B, the same points and some others measured another way; then each row and its match in B:
B:
0: [ 579 -249  116  -55  -73 -225 -218 -235  -34   47   30 -225  403  129
  -60 -322  -11  240 -247  -42]
1: [  35    0   95  429  117  -82  173  197  107 -289  -41   87  157 -162
 -220  141  -46 -240 -209  -81]
2: [ 307  -68  161  -11   19  134  127 -120  -38 -528  260  -68 -155  -48
  -33   71   39  114 -380  426]
3: [-518  -29    4  -41  137  -40  213   14  -50  228  -31  221  -75 -277
   55  188  -52 -264   74  -73]
4: [-347  199   66  -91  100 -102  238 -119  -75  -24  277  136 -329 -213
  223  348 -102 -189  -86  100]
5: [-646  -18  -44  242 -137  174  579  130 -137  693 -191  449  109 -362
 -125  249  289 -155 -306 -284]
6: [ 181   86   72   50  -41 -271    0 -195  147 -125  260  -42   44   98
 -111   73  -92  -59 -128   46]
7: [ -84   55   -4 -103  130 -517 -227 -133  246   38  142  -25  134   22
 -111   14 -305 -287  322 -138]
8: [  71 -224    6 -135 -202   14   94 -408   37  510   66   86  190  268
 -113 -237  174  252  -99   95]
9: [-230 -114  105 -174   65   94  199   32 -284  371  -38  203    7 -264
  171  -26   11  230 -120   91]
10: [-130  102  120  -30  -51 -121  214   93 -317  341   33  131   68 -400
  190  172   17   90 -408 -183]
11: [ 442 -239   43  226   55 -221 -193 -146  358 -341   14 -146  362  275
 -418 -233  -89 -101   49   55]
12: [  -2  -72  283  -35  606  -74 -117  484 -219 -348  -79  138  -11 -278
  223 -174 -513  323  371  372]
13: [ 139 -118  275  249  450  124   87  354 -165 -391  -88  132   24 -118
  122 -129 -261  278   62  358]
14: [ 113 -393   -5 -110   40   39  -85 -356  176  -77   -6  -90  136  190
 -189 -232   57  -92   72  180]
15: [-114 -190  142  206  306  151  171   89  -47  -86 -108  171   11  -12
   63  -81 -102   54  101  211]
16: [  21   56  -39 -310  -73 -488 -232 -332  230   26  309  -99   59   39
 -161   48 -178 -226  125  -48]
17: [-153  -68  111   20   33   56  241   68 -250  341  -63  198   89 -233
  117    4   46  188 -234  -27]
18: [-248   66   12   72   13 -170  147  -17   86   83   75  136   22 -151
 -113  190  -42 -252  -53 -101]
19: [-598  367  154 -196  209 -181  277  287 -368  330  185  364 -299 -538
  396  370 -277   89   -1   21]
20: [ 316 -275  112  -27   87  218   33  -88   66 -695  131 -111  -65  -60
 -210  -50   58   18 -245  484]
21: [ 406  102  189   -4  -33  -68   67  -70   -5 -373  361  -13  -77   62
  -81   33  -81  314 -300  406]
22: [-287 -131   77 -133  409  -43  -42   48   37 -383   22   47 -175 -239
   77   75 -271 -284  311  240]
23: [-248 -494  -71 -293  275 -126 -274 -271  136   26 -212 -140  180  -94
  -31 -214 -116 -446  422  -78]
24: [-275 -408 -138  145   56  121   90 -202  426  -35 -158  124  181  174
 -527 -113  132 -439  259   89]
25: [ 492  179  235 -128  101 -527 -256   12 -195 -146  267 -194  149 -164
  257  -26 -349  243 -225  -59]
26: [-280  236   -9   16   57 -594  -81 -100  231  403  172  158  131   89
  -86  103 -312 -236  356 -261]
27: [ -11 -395   17   41  353   81 -108  -88  247 -705  -77 -141   -5  -79
 -183  -43 -105 -479  191  238]
28: [-214  -69  -29 -128   11  -52   83 -224  182 -110  173   70 -106  -24
 -182  116   -7 -263   52  167]
29: [  26 -270  -24   48   41   56   34 -214  254 -383   43  -60   26   22
 -300   18   76 -344  -57  176]
30: [ 269  172   42  198 -250 -392   53 -307  253  310  272   41  243  380
 -235  -15   -2   84 -161 -117]
31: [ 346 -132  202  -89   73 -161  -86   36 -325  146  -29  -87  263 -196
  225 -189  -93  356 -308  -56]
32: [ 173   86   75 -434 -217 -418 -135 -335 -125  583  299  -15  157   68
  104 -147  -98  392 -114  -29]
33: [-104  332  151   66  133 -354   96   22   -6   88  292  163 -112  -17
  151  193 -287   42   50   32]
34: [-135   54  191  -83  117  126  280  190 -309  148   93  275 -113 -253
  155   39  -63  415 -174  304]
35: [ 335 -137   86  389  144 -446 -213   89  159   94 -196  -75  592  104
 -182 -247 -215  -75   67 -380]
36: [ 490 -165   67   66  -59 -174 -129 -362  272 -210  202 -152  203  396
 -260 -210  -22   74  -67  192]
37: [ 199 -269  158 -282   22  149   48 -152 -323  108   29  -40   34 -150
  224 -186   69  386 -307  235]
38: [ 217  -55  -28 -371 -172 -369 -208 -478  102 -190  316 -312   18 -106
  -63  115    3 -299 -271  -67]
39: [ 210 -109   89 -344  -26  -94  -68 -230 -146 -269  224 -197  -71 -260
  110   57   -8  -12 -346  152]
40: [ 174   32  237 -207  280 -296 -143   35 -375  -39  108 -114  -11 -295
  505  -18 -324  206  -98    1]
41: [-251   20   -4 -221  121 -211  -15 -259  135 -132  238    3 -190  -78
   26  173 -159 -334  160  110]
42: [ 590 -507   91 -350  -20  134 -236 -531   70 -289  143 -278  114  327
 -106 -448   86  314  -96  503]
43: [ 150  -78  135   28   38   63  138   72 -148 -256   74    2   18 -263
  -22   70   25   87 -383  157]
44: [ 111  252   25 -209  101 -856 -421 -247  281  -28  365 -167  108  110
   -5   63 -485 -280  345 -205]
45: [ -91   43   85  271  224  -46  152  179  150 -578   88   69  -95 -227
 -171  269 -136 -360  -78  131]
46: [ 138 -132   49  -16   36 -146  -68 -138  164  -31   92   13  157  143
 -201 -135  -85   39   75  139]
47: [ 563  116  123   77 -139 -507 -180 -240   94   42  270 -178  308  217
  -77  -96 -134  166 -255 -139]
48: [  70 -153   93  230  361  -58  -52  187  202 -838  -12  -84    5 -216
 -207  116 -212 -415   52  165]
49: [-343 -195   16 -273  147   10   48 -146  -86  215  -12  103  -58 -178
  111  -14  -46  -93  135   88]
50: [ 298 -137  357  404  614   97   28  492 -192 -583 -162   83   75 -105
  218 -199 -387  324   97  353]
51: [ 589 -441   68  254  -61  101  -36 -178  139 -422 -102 -242  390   90
 -350 -236  203  -56 -430   54]
52: [-208 -180  -39 -292 -156   58  131 -299   24  415  105  162   26   39
 -158  -84  140  115  -15  173]
53: [ 489 -419   78  -51 -249  182   69 -428  -84  347  -19  -75  333  291
 -105 -409  315  457 -414  143]
54: [ -30  182   14  -20  -69 -510  -60  -76   74  110  188  -31  154 -196
  -69  210 -150 -269 -143 -321]
55: [-480  185   90  -33  249 -164  193   91  -81  176  117  273 -198 -209
  200  232 -240 -112  188   46]
56: [ 276   -7   71  123   37 -318 -122 -136  244 -142  162  -48  197  225
 -231 -100 -169  -18   51   47]
57: [-629  159  -44 -140   15 -148  256 -190   47  416  188  285 -225 -106
   70  286  -53 -249  145  -26]
58: [ 202 -521   99   -6  375  136 -177  -32   60 -557 -183 -169  150  -63
  -66 -267 -109 -140  126  262]
59: [  63 -114  -11   86 -113   -4  128 -300  234 -226  174  -25    0   90
 -275  101  130 -257 -211  125]
60: [-277  -84   69  172  214   17  190  -50   55  185  -44  222   11   88
   50  -18  -86  -66  193   74]
61: [ 148   58  191 -189  212 -293 -133  -35 -138   37  178   -3    9  -11
  250 -107 -326  279  117  168]
62: [ 280  -57  217  162  -50   23  207   66 -312  450  -40  154  280    4
  130 -207   50  596 -387   11]
63: [  52   71  133  120  230 -383  -82  187  -85 -144   -2  -42  168 -307
  113  109 -277 -176  -70 -233]
64: [ -64  142   18 -269 -314 -312  117 -458 -100  819  295  101   65  131
  146   17   78  226 -221 -146]
65: [ 135 -226  -59   22 -130 -122  -21 -309  221 -207   54 -175  175  -36
 -303   51  143 -389 -262 -103]
66: [-271  252  -37 -128 -338 -323  235 -268  -35  545  275  129    1 -197
  -22  336  126 -179 -385 -306]
67: [  47   40   10 -135 -144 -177   51 -212   86 -104  265  -40  -11 -124
 -159  164   32 -154 -276   29]
68: [ 521   33   76 -195 -136 -550 -330 -266  103  -32  277 -245  290   85
 -123 -132 -176  110 -156  -85]
69: [ 216  -86  121 -393  -70  -63  -36  -77 -280 -218  199 -148  -37 -441
   92   76   11  132 -474  145]
70: [-468   31   45 -257  192 -120  104  -97 -144  178  110  136 -218 -283
  290  193 -154 -184  122   25]
71: [  49   47   87  193  155 -237    2  -93  229 -188  153   37   26  177
 -100   26 -200 -139  141   89]

[ -54    6 -208   47   84 -110  305 -197 -308   22  -64  -49 -101  137
  123  130  -32   87 -344 -255  -18 -106 -213  193  356  307  -99]
20
[  94 -167  -10   20   14  -10  -81 -139  166   39 -112  -77  -11   23
  -55  126   27  -55   48   74   48 -202   26 -239  -67  102 -175]
46
[ 129   86   61  314   10 -109   76  -87   11  344  137  357   -6  -14
  276  180   14   40   89   81 -267   32   65  150  100  -40  251]
51
[  62   52  208  254 -209  -47 -205   82  200  -16    6  189   45 -292
   62  -29    1   90   79  158 -255  283  116  264  198  -66   -2]
58
[ -55  -93   55  135   97 -273  132 -262   15   40   88    8 -128  -73
   37   17  -92   99 -167   80  -65  -15   97  225  318  163   69]
34
[ 160    5  114  205 -188  -18 -132   20  151  187  -73  272  117 -112
  238  226  195   60  101  -40 -305  103  -70  -16  101   39    5]
18
[ -59 -253   23  -25  -39  -29  -90  -69   99  161  429 -197  120   40
 -147  -30  -51  -94 -157  164  222 -150   25  -61   21   76   24]
9
[ 160  -13 -253   32  115  177   96  -57  -78   46 -117 -118   -4  170
 -256   22 -251 -251   94   79  176 -312  -37 -198 -245  -25 -278]
47
[ 247 -152   54   38 -203  198 -345   73  374  -26 -292    2  181  -98
 -103  176  139 -137  313  132  -46 -126  -12 -472 -304  -46 -358]
26
[ -61   -9 -262   91   35  115  261  -34 -332  161  251  -50   35  234
   93  133  -62   -1 -264  -47  162 -193 -143   71   61  102    8]
43
[ 205 -225  -92    0  166  -57   44 -308  176  149 -239  -39  -37  128
  -66  258   21 -151  168   67   46 -424   18 -470 -221  114 -207]
30
[ -13  -51  -45  377    8 -111  298 -197  -30 -265 -128  130  -34 -298
  -61   64 -199  139   46  423 -158   69  185  195  115 -121 -117]
50
[  64  -59  -29   94 -293   99  -76  105    3  -53  -82   62  214 -121
   68  160  150   46  -85 -102 -151  106 -234  -13  146   93 -235]
27
[-120  168 -345  -35    7  318  133  218 -491  142  397 -250   -6  389
  -56 -135 -240 -116 -411 -200  386 -131 -216  299   89   99  -45]
69
[ 118   -2   56  112   -4 -140  -18 -150   71  195 -179  188  -82   28
  312  254  185  109  -16 -183 -244  -36  -58  -18  205  211   10]
59
[   3   16   41   91 -248  154 -207  164   82 -172 -145  -36   57 -126
   63   40   98  113  -59   -5  -48  121  -47   73  121   65 -244]
22
[ 137   71  -61  -64 -109  293 -311  185   96   -3 -238 -127  -14  134
  -39   10   25 -114   68 -129  114 -113  -74 -156 -142   70 -320]
16
[  59   12 -261  191 -151  136  278   -5 -295   17 -159  169  149   70
  280  389  185  126 -144 -172 -163  -60 -326  -56  104  126 -183]
45
[  -1  102   96  197 -161    9 -122   94   41  -41   -6  103  -24 -155
  113  -37   -7  121  -59   38 -153  219   46  307  251   17  -34]
19
[  68 -285 -275 -163  184   68  125 -265  -24    1 -139 -340  -31  257
 -241  151  -77 -185  -80   12  350 -532  -96 -468 -213  211 -358]
36
[ 154  -53  -60  103   32   60  -33 -110  124   -3 -298   28  -55   25
   22  191   20  -30  167   92  -24 -205   56 -253 -146   32 -224]
56
[ -74 -207 -190  152   52   -7  300 -210 -108 -163   39 -121   24  -32
 -107  136 -117   49 -132  292  155 -207   37  -88  -15   27 -178]
13
[   9 -119 -158 -162 -133  280 -190  121   -4  -86 -103 -300   70  170
  -73   70   97  -68 -156 -145  267 -211 -186 -254  -79  196 -391]
41
[  63 -188  308  -27   24 -287 -331 -208  412  224   51  -13 -110  -71
   86   27  123   17   15   -6  -99  -41  158  -38  207  225   84]
52
[  22  -58  298   68 -168   -6 -460  102  385   85  126   -4   -7 -148
   74  -57  103   50   67  142  -33  121  193   61   77   22   39]
49
[ 128 -105  -33   96  -12   18  -32 -140  159  -91 -361   20  -41  -43
   59  234   94   45  129   88  -66 -162   34 -259  -78   75 -265]
71
[ -59  107 -146  107  181 -165  291 -233 -287   -2 -161    5 -291  130
  193   82  -99  146 -279 -205  -60  -79  -56  313  392  280  -37]
2
[ -47 -103 -190  -88  -45  165    5   -5 -126  -45  -19 -238   12  192
   21  122   68    7 -248 -140  229 -219 -171 -124   34  223 -254]
4
[  -3 -345   10   63  -42 -104   42 -223  174  -22   91  -99  121 -105
  -84  166   49    4  -42  246   66 -190   32 -249  -13   88 -124]
15
[  69   30 -303  179 -260  235  257  105 -334  -62 -136  123  281   12
  122  299  105   43 -156 -160 -134   10 -407  -28   82   59 -293]
48
[  48  -99   95   93 -154    7 -180  -11  207  -83 -133   12   47 -148
   45   99  109   70   30   89  -91   32   26  -66   66   68 -176]
55
